What can hang from each mark
q_903: q_176 q_222 q_680 q_800
q_649: q_9 q_146 q_176 q_550
q_266: q_176 q_800
q_677: q_787
q_800: q_630 q_957
q_176: q_9 q_135 q_800
q_550: q_146
q_822: q_176 q_649
q_957: q_222 q_550 q_630 q_677 q_712
q_680: q_266 q_787 q_800
q_630: q_903
q_712: q_630 q_680 q_957
q_839: q_146 q_222 q_677
q_146: q_135 q_839
q_135: q_822 q_839
q_787: q_222 q_712
q_9: q_266

Each row was made from one small tree. The marks that hang from a mark follow it in brackets, in the order of their numbers. Every link used is in the known rows. Write each row's tree.
Known rows
q_680(q_266 q_787(q_712) q_800(q_630(q_903))): 84  136  195  -285  -261  445  -75  -94  -62  -71  -205  -199  90  187  -3  451  -32  150  182  4  -273  -50  75  -4  25  -126  343  -139  -199  412  -34  -194  -158  -94  -191  -84  -96  68  -204  66  -31  -169  -115  -124  -144  -104  -103  472  356  -2  -299  -212  -49  -95  -228  39  32  148  90  -59  -165  -283  -320  125  -69
q_957(q_222 q_550(q_146) q_712(q_630(q_903))): -75  59  -54  -270  54  260  -126  205  162  -60  -136  -157  191  -165  200  204  -32  73  82  304  50  114  238  -36  -89  50  222  -138  -169  -94  116  -32  -90  -335  -4  -177  294  -170  62  -15  -313  128  -57  -30  79  116  6  -11  226  -37  -33  -329  -12  -20  76  -158  -18  -18  1  -453  180  -268  -26  -336  -8
q_957(q_222 q_550(q_146(q_839)) q_677): -190  -23  -186  -11  8  -85  -101  254  296  -39  61  28  9  -334  371  26  90  -25  16  186  161  135  128  -25  20  182  13  -78  -137  -177  117  17  36  -437  -15  46  206  -258  288  -164  -331  176  122  -132  85  -81  75  -193  35  -13  184  -190  4  17  128  -231  4  -78  -132  -359  186  48  3  -242  117
q_903(q_176(q_9) q_680(q_787) q_800(q_630)): 101  72  103  -551  -164  168  -118  -82  -155  -196  -220  -277  131  338  -89  226  9  175  126  37  -174  -107  -35  423  5  -124  278  -160  -82  277  -16  -33  -190  127  150  -282  -87  12  -190  -229  -135  -47  -59  302  -435  -191  100  407  99  -168  -285  37  -66  -153  163  -17  295  42  -10  90  -205  -201  -113  84  -105
q_903(q_176(q_9(q_266) q_135 q_800(q_630)) q_222): -73  -27  42  -81  42  -76  56  -100  -411  -93  -237  -122  -56  123  -236  -145  120  67  39  -125  25  -110  74  182  120  55  -291  -31  161  71  -6  177  -126  123  265  -254  -28  -71  -8  -53  -64  -133  29  389  -229  24  31  317  -139  -203  -106  158  -75  -256  -87  176  265  109  -76  216  -229  43  -178  193  -43
q_712(q_630 q_957(q_222 q_677)): -22  -35  -94  -199  -11  316  -72  204  14  6  -121  -11  -110  -28  239  62  -178  29  75  127  140  100  162  5  -167  44  178  -95  -113  -75  44  -114  -129  -230  -107  -69  205  50  46  -84  -74  50  -61  -218  -19  49  -14  -56  150  -210  -45  -143  72  55  224  90  -173  -62  -41  -387  151  -274  -49  -68  7
q_135(q_822(q_176 q_649)): -3  -58  -169  526  130  -401  308  -171  -43  266  -29  242  21  -153  -318  -126  -29  28  -188  -106  130  5  -164  30  64  74  -232  118  70  -169  52  -18  131  86  116  159  -58  25  -45  -37  -265  172  -41  158  218  -173  -259  -285  -349  105  41  271  -37  114  16  16  -52  51  85  108  -158  243  48  9  11
q_787(q_222 q_712(q_630)): 128  -100  -166  -133  -29  203  24  22  14  5  -26  -334  32  74  126  228  -114  -195  71  -84  -30  44  63  -11  -55  -66  214  -71  -56  122  -130  -228  16  -201  -57  -71  -7  164  -99  169  206  -151  -132  -364  -111  100  -114  117  217  -171  23  -128  -21  34  -8  55  36  -116  115  35  105  -238  -56  40  -75
q_677(q_787(q_712(q_630))): 140  -24  -151  -48  -20  77  53  45  60  43  71  -186  16  96  120  123  -147  -192  188  -81  1  27  -132  -10  -19  -96  65  -44  -59  0  -69  -168  28  -64  -148  -15  24  189  -56  157  180  -82  -69  -334  -38  104  -68  102  156  -116  -16  -165  -35  68  -24  38  -88  -160  89  -27  104  -171  29  75  -27
q_630(q_903(q_176 q_222 q_680(q_800(q_957(q_712))))): 112  11  113  -551  -46  301  -139  -134  -22  -155  -158  -174  -28  209  6  302  -9  205  -54  216  -103  -14  145  205  -102  -234  509  -201  -229  378  -20  108  -120  -2  25  -165  -35  62  -248  -24  -185  -103  -75  240  -397  31  29  279  268  -131  -253  -145  77  -174  128  -55  154  60  -36  -264  -113  -280  -166  -71  -105
q_712(q_680(q_787(q_222))): 44  13  10  -161  -107  163  -64  100  48  64  -23  -165  21  178  51  249  -155  15  -78  -164  -119  24  167  58  -54  7  247  -29  107  102  3  -139  -104  -178  -99  -16  -11  143  -70  -26  123  12  -93  -192  -248  -11  -121  179  127  -85  -53  -326  -16  -49  89  -24  -76  -100  37  -23  17  -152  -26  139  22
q_630(q_903(q_176 q_222 q_800(q_957))): 107  -18  -24  -393  -105  118  -187  -161  -64  -165  -80  -143  -42  149  34  249  52  147  21  163  -92  -10  25  270  -83  -172  390  -203  -148  360  -15  177  -81  11  88  -119  -44  51  -152  -68  -207  -151  -21  270  -393  17  4  211  204  -92  -212  -52  110  -104  197  -33  36  -29  -54  -166  -178  -153  -130  -87  -38
q_176(q_9(q_266) q_135 q_800(q_957(q_712))): -99  70  95  170  51  -45  117  8  -398  19  -277  25  -66  0  -287  -258  146  85  26  -63  100  -90  19  -128  50  188  -633  63  232  -133  16  178  -185  347  174  -180  101  -96  53  -29  55  22  94  286  -24  24  73  64  -173  -96  -10  257  -253  -182  -293  256  75  206  -22  287  -146  124  -29  280  -30
q_787(q_222 q_712(q_680(q_266(q_176)) q_957(q_677))): 52  -46  38  -217  14  496  -67  111  -144  -53  -180  -268  -73  94  117  377  -224  -20  89  -58  -15  -29  242  63  -175  -36  361  -139  -172  87  -97  -263  -68  -236  -216  53  33  175  -124  111  298  -166  -190  -423  -156  -54  -45  128  366  -230  -45  -108  1  16  -14  184  -66  -147  112  -109  79  -344  -238  62  -109
q_649(q_9(q_266(q_800(q_957(q_550 q_677))))): -65  -4  -222  -51  -13  -210  -5  76  -61  93  -209  174  15  -108  124  -36  78  264  232  -194  126  -53  -57  -87  -13  29  -315  -16  -25  -30  -36  140  -165  62  117  -59  92  -73  171  -30  -129  -25  130  -58  -24  -12  77  73  15  26  39  198  -163  -125  50  41  -12  247  -84  119  -79  188  -28  74  74
q_266(q_176(q_9 q_135 q_800(q_957(q_550 q_677)))): -188  61  86  76  119  20  58  87  -353  16  -257  -33  -106  -91  -176  -194  104  46  51  -45  126  -89  12  114  48  246  -460  54  156  -142  18  193  -178  208  137  8  17  -209  108  -69  -61  -16  97  309  -34  -70  70  11  -129  -111  -19  255  -240  -173  -147  215  -25  83  -61  229  -150  99  -109  194  -9
q_822(q_176 q_649(q_9 q_550(q_146(q_135(q_839))))): -176  -74  40  624  234  -535  372  -186  -81  109  123  432  163  -246  -464  -389  87  452  -97  -18  -134  -5  -192  -147  133  204  -397  198  67  -179  84  36  380  178  171  37  -92  -20  32  -10  -193  66  -31  348  496  -124  -19  -374  -408  271  124  334  19  252  -14  -31  113  282  160  267  8  321  98  -311  67
q_550(q_146(q_135(q_839))): -137  -44  -72  172  -8  -372  -46  -102  251  -18  236  189  140  -167  -124  -188  125  24  -1  -12  -72  87  -88  -84  104  49  -51  158  81  14  28  78  225  -58  75  -8  -102  -100  160  28  -72  134  148  67  157  -43  17  -77  -181  277  180  -150  96  17  2  -199  53  15  -67  58  137  193  119  -217  71
q_550(q_146(q_135(q_822(q_649)) q_839(q_222 q_677))): -88  -6  89  517  35  -352  46  -91  356  -33  369  277  57  -222  -109  -301  76  -231  -202  -8  -59  36  -157  -145  162  -3  -170  276  100  -205  16  -40  371  32  -28  209  -72  -144  100  -14  -4  189  11  35  464  -82  26  -372  -301  367  294  83  214  182  -88  -235  72  -82  -8  72  101  363  186  -227  71
q_649(q_9 q_176(q_135)): -104  13  -169  337  89  -425  177  -66  -155  65  -2  344  63  -65  -244  -243  -58  313  4  -344  61  0  -60  -26  43  190  -338  264  26  -73  43  1  60  70  264  56  -27  -12  53  -89  17  12  70  119  106  -99  -98  -116  -251  44  -43  170  -139  41  -27  125  -104  132  64  311  -89  151  108  67  11
q_712(q_630 q_680(q_787(q_222) q_800) q_957(q_550)): -32  66  122  -427  -55  727  -120  222  25  2  -381  -400  25  82  93  412  -303  138  214  119  -8  -3  279  107  -148  -152  427  -65  -65  278  -64  -245  -232  -249  -223  -98  144  80  -166  -6  35  -36  -195  -199  -121  30  -122  217  416  -267  -139  -341  197  -95  47  109  7  -7  87  -329  146  -337  -204  -23  -67
q_146(q_135(q_822) q_839(q_677)): -53  15  33  383  -19  -386  36  -166  351  8  286  295  -54  -162  18  -269  102  -288  -197  -28  79  31  -132  -137  90  -73  -83  168  32  -91  22  19  240  93  -26  301  -123  -52  74  -17  30  173  82  17  357  -36  0  -326  -293  322  195  98  266  178  -8  -137  -6  -17  -60  65  35  355  220  -39  53
q_677(q_787(q_222 q_712(q_630 q_957))): 150  -90  -173  -88  17  337  25  131  2  4  -7  -350  -64  99  193  190  -238  -291  137  -18  40  15  -3  -41  -115  -128  189  -66  -133  31  -139  -264  45  -161  -218  -12  83  174  -107  156  304  -240  -169  -466  -65  122  -59  51  315  -280  37  -173  62  145  -63  110  -104  -208  174  -78  216  -229  -63  43  -24
q_680(q_266(q_176(q_800))): 46  43  103  -4  0  -155  -69  -95  -195  30  39  7  -3  74  -48  114  124  104  240  -257  -108  -72  -90  109  41  174  -59  -65  107  7  7  64  -95  60  -41  0  -135  43  94  139  -21  17  24  -4  -221  -77  -52  198  -18  139  -112  46  -239  -161  29  110  -23  25  -83  195  -305  -57  -101  69  -68
q_146(q_135(q_822) q_839(q_222 q_677(q_787))): 82  34  118  526  13  -262  -4  -32  371  -18  445  217  -112  -77  127  -215  1  -565  -237  -47  112  3  -173  -151  80  -146  -141  202  59  -240  0  -59  307  93  -170  376  -91  -30  73  43  260  83  -3  -201  416  35  9  -370  -198  355  267  158  285  312  -91  -129  -86  -174  13  48  119  320  245  -68  61
q_135(q_822 q_839(q_146 q_677(q_787(q_222 q_712)))): 188  -87  -50  224  1  -162  196  -43  269  147  260  75  -106  -25  188  -101  74  -632  -249  105  140  -2  -129  -127  7  -374  162  -10  -26  -52  -47  2  208  -39  -160  105  -168  38  -100  172  430  -3  -6  -325  249  41  -9  -310  -4  122  271  215  204  320  -250  46  -1  -145  34  26  149  143  -6  -18  -45
q_146(q_135 q_839(q_222)): -22  18  117  343  -2  -294  -127  -99  291  -56  382  146  -18  -50  31  -131  83  -253  -74  -93  51  65  -140  -90  71  32  -150  136  101  -124  10  -17  202  49  -24  223  -97  5  149  62  51  131  66  -92  216  42  -39  -173  -219  353  179  22  127  112  101  -162  -14  -52  -37  98  65  183  257  -75  56
q_266(q_176(q_9 q_135) q_800(q_630(q_903))): -39  87  105  -40  41  178  53  -137  -470  62  -295  26  0  41  -327  -136  12  190  27  -115  -129  -157  -2  90  16  35  -246  112  106  42  16  146  -223  342  213  27  -159  -105  17  45  -6  -193  46  418  27  -13  57  150  -93  -26  -194  289  -166  -202  -96  189  -48  147  -24  320  -262  3  -166  291  -18
q_839(q_146(q_135(q_822(q_649))) q_222 q_677): 109  60  108  344  0  -296  65  -47  340  138  356  254  5  -33  71  -290  100  -644  -271  20  63  -26  -232  -48  73  -185  -64  126  59  -307  -47  -34  209  72  -111  220  -127  -66  -29  153  240  150  -67  -190  412  -42  -7  -377  -224  327  320  278  124  282  -177  -78  1  -198  25  64  89  259  152  -186  -31
q_649(q_9 q_146(q_839) q_550): -138  -68  109  306  64  -501  163  -78  30  8  319  378  155  -129  -171  -292  133  557  -40  -83  -322  33  -206  -225  112  221  -252  97  159  -32  129  23  278  188  123  53  -75  143  100  -44  25  -98  1  217  231  48  112  -148  -277  281  20  58  -57  156  201  -136  54  192  -32  341  39  183  240  -254  97
q_630(q_903(q_176(q_9 q_135 q_800) q_222 q_680)): 63  8  176  -322  112  56  58  -89  -247  -166  -133  -157  -62  190  -203  29  52  152  -174  -14  -92  -37  82  287  36  -51  90  -101  43  203  7  161  -8  97  254  -242  9  82  -185  -36  -53  -87  -55  403  -383  -49  30  234  10  -211  -188  -44  7  -160  84  110  217  84  -51  18  -195  -136  -145  -10  -108
q_677(q_787(q_222 q_712(q_680(q_800(q_957))))): 154  -40  -143  -55  -87  321  5  88  25  10  -36  -322  -52  124  147  255  -188  -205  111  22  -75  -34  53  -76  -113  -178  247  -43  -173  147  -121  -186  -22  -98  -280  72  -30  129  -113  176  306  -256  -124  -383  -131  90  -38  96  348  -203  22  -126  19  52  -164  54  -65  -214  147  -62  137  -163  -108  113  -28
q_712(q_957(q_222 q_677)): -29  -50  -175  -87  -18  101  -75  176  47  40  -36  87  -132  -60  265  37  -80  -8  12  62  155  110  94  -4  -135  103  79  -94  -118  -102  52  -49  -90  -229  -85  16  171  15  117  -101  -92  29  27  -243  -89  -39  -22  -104  72  -156  30  -101  -16  54  215  17  -190  -92  -47  -294  128  -142  -7  -31  54
q_630(q_903(q_222 q_800(q_957(q_677(q_787) q_712)))): 157  2  -72  -317  -88  312  -134  12  4  -140  -102  -72  -113  84  177  289  -54  69  -133  305  0  23  157  58  -186  -148  362  -228  -201  189  1  119  -75  -34  -35  -65  66  7  -147  -125  -31  -143  -34  109  -242  108  50  47  293  -183  -207  -122  105  -21  37  -31  -120  -58  -3  -349  -8  -159  -104  28  37
q_550(q_146(q_135 q_839(q_677(q_787)))): -107  6  -7  238  -38  -301  -43  -61  368  -80  356  149  45  -154  56  -266  81  -158  -11  2  -111  47  -135  -143  125  14  -52  179  17  -85  -8  -11  299  -39  -99  141  -58  -112  145  24  34  93  77  -14  292  -29  134  -213  -141  225  241  -151  187  132  -60  -225  49  -99  -30  14  153  273  177  -172  84
q_266(q_176(q_135) q_800(q_957(q_677 q_712(q_680)))): -72  94  78  -112  -34  369  -73  -7  -360  98  -283  103  -69  -24  -137  30  -83  186  -5  72  42  -123  155  39  -149  -12  -32  104  18  13  45  134  -323  220  21  158  -122  -98  19  -134  6  13  64  174  -57  46  134  19  19  -112  -175  179  -103  -233  -139  127  -139  7  -34  -15  -95  -76  -127  327  -11
q_822(q_176(q_9(q_266) q_135) q_649(q_146 q_550)): -152  -11  165  654  271  -386  468  -204  -484  235  -26  296  92  -196  -708  -454  66  501  -200  -121  -108  -114  -177  -71  169  399  -723  192  226  -280  111  -42  260  331  263  84  -48  90  -50  -84  -81  -7  -102  546  396  -142  -29  -283  -511  135  1  425  -178  174  -149  159  119  229  133  505  -106  214  32  -33  30
q_680(q_266(q_176(q_135)) q_787(q_712) q_800): 24  160  213  -73  -145  310  19  -161  -245  19  -191  -93  17  137  -169  360  -40  139  155  -181  -139  -125  41  160  37  56  80  37  -105  258  -28  -251  -100  -42  -161  58  -215  61  -156  -27  79  -66  -140  -91  -178  -152  -93  343  164  23  -273  -65  -141  -131  -288  160  49  69  107  163  -225  -281  -348  268  -110
q_903(q_222 q_680 q_800(q_957(q_550 q_630 q_677))): 95  -64  -110  -646  -88  402  -210  110  34  -176  -271  -229  -10  39  199  386  62  164  -81  413  160  3  255  208  -161  -133  497  -250  -189  244  -76  126  -164  -96  93  -162  17  -135  -148  -300  -139  93  105  137  -420  112  139  121  261  -275  -236  -72  63  -275  74  -161  166  -22  -108  -384  34  -122  -84  59  -22
q_680(q_787(q_712(q_957))): -13  6  -29  -175  -108  197  -19  53  45  20  -62  -136  1  123  83  201  -105  -37  45  -104  22  69  -17  40  13  5  83  -35  10  115  -67  -201  -60  -126  -76  -89  78  129  -109  -75  61  -3  -44  -277  -155  -37  -103  188  112  -168  -56  -278  -52  -19  3  13  -83  3  107  15  70  -153  -18  211  34
q_176(q_135(q_839) q_800): 25  -33  72  246  47  -248  119  -45  -178  79  115  94  -75  -63  -178  -159  186  -61  -71  -104  66  45  -87  -37  64  18  -269  118  293  74  62  223  38  150  177  -57  -132  46  81  21  137  118  190  107  -65  32  -52  -55  -254  52  13  117  -38  -67  -129  128  48  61  -71  150  -55  103  55  121  -30
q_839(q_677(q_787(q_222))): 222  -36  -150  25  -59  -45  -10  98  152  102  253  -107  -108  80  338  0  -31  -426  -12  -135  -49  3  -92  -49  -10  -83  87  -50  5  -56  -80  -47  78  -129  -232  141  -44  96  18  131  316  -157  -23  -383  -61  71  10  -98  136  -32  147  -29  11  202  -41  -25  -88  -271  40  11  97  8  67  28  2
q_712(q_957(q_222 q_550)): -69  -47  -182  -131  26  72  -125  187  86  75  -94  -84  -18  -126  231  96  10  -33  167  63  204  102  30  39  -65  93  53  -103  -84  -55  17  -14  -98  -230  -27  -5  184  -47  130  -16  -180  49  78  -210  -90  24  -87  -45  92  -97  48  -125  -43  -23  199  -44  -114  -68  -35  -235  122  -88  28  -89  35
q_677(q_787(q_712(q_630 q_680 q_957(q_222)))): 106  -18  -63  -137  -4  384  16  163  3  -9  -59  -227  -38  132  136  186  -281  -105  174  33  20  27  62  -22  -137  -137  234  -48  -141  -11  -43  -242  -34  -114  -237  -37  135  211  -107  129  260  -78  -147  -377  -22  142  -37  63  271  -236  -56  -223  70  77  26  117  -154  -194  114  -235  182  -309  -32  73  -42
q_649(q_9(q_266) q_146(q_839(q_222)) q_176 q_550): -117  -36  204  511  166  -530  158  -72  -138  -70  358  466  102  -113  -216  -353  32  607  -24  -289  -166  -70  -164  -289  125  273  -505  271  150  -205  82  -76  277  256  206  58  6  60  120  -39  209  -131  -23  209  382  -16  128  -205  -324  385  74  275  -98  179  44  21  -16  285  18  595  -11  259  255  -157  150
q_800(q_630(q_903(q_680(q_266)))): 88  -11  91  -349  -108  139  -144  -18  -35  -24  -77  -105  85  123  -30  190  45  145  28  2  -167  13  30  23  -31  -89  359  -150  -64  189  14  56  -121  52  63  -88  -79  45  -97  86  -103  -31  51  86  -170  -24  -34  303  141  60  -226  -136  -101  -120  75  -75  -29  72  -73  -98  -121  -141  -54  5  -44
q_677(q_787(q_712(q_957))): 101  -47  -175  -21  0  84  25  66  50  47  53  -140  -41  69  137  106  -137  -188  182  -66  59  40  -153  -20  -44  -80  38  -47  -92  -5  -87  -157  39  -55  -170  25  67  175  -39  127  187  -118  -34  -380  -61  46  -64  46  157  -161  30  -145  -35  83  -12  44  -136  -169  112  -37  142  -121  35  84  -1
q_822(q_176(q_9(q_266(q_800(q_957(q_677)))))): -56  19  -108  193  43  -159  128  -67  -225  144  -214  112  -73  -33  -111  -152  23  182  43  -120  127  -75  -29  -14  58  158  -450  0  80  -135  -23  97  -111  134  91  -1  50  -33  94  -3  -117  -15  68  173  69  -126  0  -60  -124  -47  63  355  -172  -14  -20  172  4  209  15  210  -191  190  -43  186  9

Write each row's tree
110  1  90  -445  -7  40  -53  -178  -193  -115  -124  -139  25  263  -97  172  79  220  98  -76  -168  -126  55  348  98  -46  202  -195  -11  239  -41  89  -77  -11  108  -191  -152  113  -97  -37  -60  -92  -34  195  -517  -31  68  374  99  -166  -189  67  -38  -257  159  28  378  44  -118  77  -294  -144  -217  64  -148 -> q_903(q_176(q_9) q_222 q_680(q_266(q_800)))
59  34  128  661  62  -285  74  -68  296  20  395  232  -126  -98  48  -240  -28  -516  -297  -41  172  -11  -149  -130  91  -114  -206  231  53  -284  1  -63  344  108  -147  412  -87  -44  41  33  214  100  -31  -108  513  -18  -18  -457  -252  334  269  275  291  378  -126  -70  -82  -118  89  57  71  376  232  -60  38 -> q_146(q_135(q_822(q_176)) q_839(q_222 q_677(q_787)))
42  75  -120  -182  38  241  -70  168  55  -18  -49  80  51  -2  336  172  -69  -57  -81  281  169  110  289  -134  -246  101  123  -221  -211  -268  158  -52  -235  -317  -137  -61  269  -63  95  -130  -225  190  -38  -272  11  123  38  -112  115  -93  -70  -181  -103  47  119  -98  -147  -77  -2  -441  187  -361  53  -154  -21 -> q_957(q_222 q_630 q_677 q_712)
-81  -3  58  420  -18  -345  -36  -56  396  -59  372  253  56  -187  -9  -246  75  -259  -185  -26  -44  54  -122  -130  154  -20  -107  262  118  -160  13  -30  330  -9  -36  196  -72  -145  136  1  49  166  49  -24  382  -71  41  -291  -237  367  292  8  205  153  -61  -248  44  -102  -36  53  110  338  200  -223  60 -> q_550(q_146(q_135(q_822) q_839(q_222 q_677)))
-159  62  -228  -73  113  126  -90  334  242  -89  1  -51  131  -282  349  27  -43  -180  42  328  219  73  187  -89  -94  120  15  -70  -283  -319  97  -64  0  -454  -133  41  327  -331  237  -136  -326  139  26  -248  207  15  138  -163  151  -53  154  -328  71  97  -52  -235  -109  -153  -14  -454  384  -45  -3  -430  115 -> q_957(q_222 q_550(q_146(q_135)) q_630 q_677(q_787))
4  6  90  -295  11  -38  -27  14  -169  -151  -102  -196  -21  205  -38  -72  121  75  123  24  -71  -61  -35  211  46  17  -31  -109  3  71  -5  152  -155  155  111  -263  42  -20  -18  -32  -140  -14  24  234  -386  -87  137  203  0  -180  -41  129  -154  -165  137  80  242  59  -92  91  -180  -65  -46  -9  -99 -> q_903(q_176(q_9 q_800(q_957(q_222))) q_680)
-183  -19  41  -155  35  144  -147  147  179  1  -94  -92  81  -127  17  105  -74  199  204  70  22  83  58  37  -20  -11  182  -3  48  53  11  -24  -27  -146  -66  1  137  17  63  31  -100  166  60  -65  30  -38  -43  -7  92  -29  62  -269  101  -106  190  -97  3  -55  -48  -239  140  -25  61  -155  -15 -> q_712(q_680 q_957(q_550(q_146(q_839))))
18  23  -26  107  82  -349  125  -25  -199  10  -83  7  -41  66  -80  -193  156  77  184  -297  -7  -56  -136  -35  122  199  -578  -28  263  -126  -39  123  -101  203  142  -252  111  20  156  150  47  -24  75  125  -121  -66  -4  121  -178  -2  85  175  -269  -162  10  196  119  195  -87  394  -225  150  24  156  3 -> q_176(q_9(q_266) q_800)
-12  51  -49  226  -32  -393  125  -138  297  170  173  273  20  -88  33  -321  118  -417  -229  54  102  -20  -162  -22  63  -140  12  94  -22  -175  -32  22  155  45  -35  187  -135  -95  -31  104  78  166  7  -2  361  -124  14  -332  -239  203  246  186  134  227  -160  -33  9  -68  20  38  21  318  107  -126  -39 -> q_839(q_146(q_135(q_822(q_176))) q_677)
-99  -22  21  567  166  -304  336  -183  -282  263  51  190  62  -182  -556  -284  5  266  -235  -93  -4  -13  -126  14  88  244  -376  207  126  -143  82  -9  228  135  195  183  -94  76  -91  -126  -168  119  -56  381  283  -100  -129  -305  -438  48  -43  244  -77  152  -104  63  20  53  121  197  -75  168  58  26  -3 -> q_822(q_176(q_135) q_649(q_146))
33  -70  -56  -246  -95  114  -111  -23  -5  -16  -81  -80  11  75  24  109  26  66  -72  49  -92  60  102  -19  -20  -75  268  -125  -10  175  2  117  -100  -26  97  -91  -42  -19  -61  53  -110  -123  65  140  -107  115  -80  230  90  -36  -166  -162  -14  -128  80  -93  -83  40  -61  -125  -62  -54  -39  82  49 -> q_800(q_630(q_903(q_222)))
-36  57  -107  -56  13  -16  -15  29  -141  70  -255  -8  15  -30  45  -59  107  95  196  -30  102  -74  24  -91  23  127  -403  -90  29  -138  -2  102  -238  86  71  -125  147  -106  161  30  -97  -33  93  47  -39  62  61  65  13  -22  54  203  -221  -153  -15  76  53  165  -68  157  -95  52  -34  166  31 -> q_176(q_9(q_266(q_800(q_957(q_222 q_550 q_712)))))
77  -49  -63  359  35  -265  75  -67  240  61  267  173  -70  -109  39  -177  32  -450  -240  -1  120  7  -58  -141  13  -174  -3  128  1  -62  -4  33  255  8  -70  230  -149  -34  32  45  249  -4  46  -151  262  35  -26  -278  -127  251  223  113  282  275  -144  -48  -75  -89  10  58  174  257  94  -81  60 -> q_146(q_135(q_822 q_839(q_677(q_787(q_222)))))
-128  -9  40  307  -15  -329  -115  -66  332  -91  355  156  102  -144  -44  -176  88  -91  -39  -50  -82  82  -119  -98  132  86  -119  209  113  -108  13  -26  273  -43  7  104  -60  -111  188  29  -49  147  72  0  240  -42  27  -146  -200  323  233  -123  102  50  38  -258  59  -63  -41  69  111  226  201  -219  76 -> q_550(q_146(q_135 q_839(q_222)))
107  -14  110  -476  -37  325  -52  22  29  -74  -101  -193  -18  196  18  249  -119  149  -150  32  -78  48  182  130  -50  -102  414  -115  8  217  -26  -52  -51  -87  63  -223  30  132  -230  -56  -5  19  -107  97  -267  113  -49  253  185  -149  -244  -343  88  -114  145  -10  11  74  -32  -200  -37  -266  -86  76  -16 -> q_712(q_630(q_903(q_222 q_680(q_787))))
-24  -64  27  -194  -116  173  -109  64  -124  -99  -139  -149  -76  58  21  -7  126  56  -5  156  -81  21  91  -124  -5  -68  95  -85  83  201  -38  280  -198  169  86  -189  17  -135  -26  44  -95  -133  137  246  -157  138  38  212  85  -151  -118  -37  -49  -230  -95  15  -57  128  -85  -80  -118  105  -51  162  73 -> q_176(q_800(q_630(q_903(q_222)) q_957))
71  -101  38  -504  -37  67  -100  -32  -137  -176  -93  -260  -16  232  9  133  84  84  5  35  -61  -33  98  272  29  -145  341  -139  19  269  -56  164  -121  24  188  -296  -95  -13  -121  -69  -100  -47  41  251  -485  44  77  377  39  -263  -192  -75  -6  -322  123  -44  306  22  -113  -76  -160  -76  -94  101  -58 -> q_903(q_176(q_800(q_630)) q_222 q_680)
-48  -17  -90  -253  13  362  -57  244  59  -18  -207  -167  -11  -56  234  269  -161  9  131  108  160  92  180  42  -127  -41  231  -138  -187  6  -11  -160  -116  -283  -111  -10  226  91  -18  13  47  42  -24  -367  -48  -6  -48  21  249  -246  1  -187  12  -22  107  44  -84  -114  36  -343  209  -265  -59  -7  -39 -> q_787(q_712(q_680 q_957(q_222 q_550 q_677)))
-54  70  19  -111  34  165  -31  -109  -303  44  -231  -7  5  81  -132  -105  57  158  201  -14  -61  -147  -38  10  -14  73  -268  25  86  -26  -51  169  -304  295  21  -9  -72  -123  88  58  -90  -96  80  218  -51  85  113  87  -15  -18  -70  287  -203  -235  -4  116  -46  132  -52  308  -216  22  -67  228  -14 -> q_266(q_176(q_9) q_800(q_957(q_630)))
-26  4  -35  -170  -118  187  -145  28  42  52  -98  -52  41  45  41  68  -12  34  112  173  27  54  48  -112  -87  -17  117  -83  -1  39  14  71  -206  58  -79  -52  29  2  -27  -9  -119  74  49  -28  -53  176  -17  78  112  -30  -83  -80  -82  -82  18  -47  -104  1  -19  -161  38  -123  77  65  -25 -> q_800(q_957(q_712(q_630)))
36  27  140  485  -6  -315  -28  -87  370  -14  404  267  -75  -104  76  -217  68  -461  -255  -65  99  31  -143  -130  100  -102  -135  203  109  -188  9  -20  273  92  -78  341  -113  -39  84  28  174  152  35  -120  395  5  -22  -353  -265  408  254  186  254  240  -22  -148  -33  -102  -30  80  65  323  258  -79  36 -> q_146(q_135(q_822) q_839(q_222 q_677))
119  17  135  -484  -19  297  -87  3  -27  -87  -63  -315  35  232  33  260  -140  47  -8  -30  -127  -1  82  227  -74  -145  430  -132  -66  231  -19  -105  -84  -104  20  -189  31  164  -215  1  -79  -46  -188  13  -305  -27  -33  291  241  -120  -183  -283  72  -11  190  29  51  11  18  -116  -43  -348  -115  -118  -87 -> q_712(q_630(q_903(q_176 q_680(q_787(q_222)))))
-5  24  -75  -164  -92  313  -116  174  61  22  -86  -43  -58  15  208  82  -126  -77  66  261  103  41  92  -127  -151  -46  121  -134  -115  -71  33  31  -198  -35  -203  18  119  -24  -8  -89  -62  17  6  -160  -7  139  67  6  221  -159  -53  -110  -26  34  -52  -14  -197  -87  -2  -328  157  -147  16  46  25 -> q_800(q_957(q_677(q_787) q_712(q_630)))
-86  -37  31  183  33  -249  61  -5  -184  -34  131  197  30  -78  -103  -225  79  335  103  -20  -136  -20  -138  -163  86  203  -218  133  159  7  34  103  -33  235  138  -31  -27  -52  110  20  -3  -92  141  190  -6  -65  35  -58  -154  36  16  103  -151  -71  -71  54  -101  128  1  322  -67  190  156  -34  119 -> q_649(q_176(q_800(q_957)) q_550)
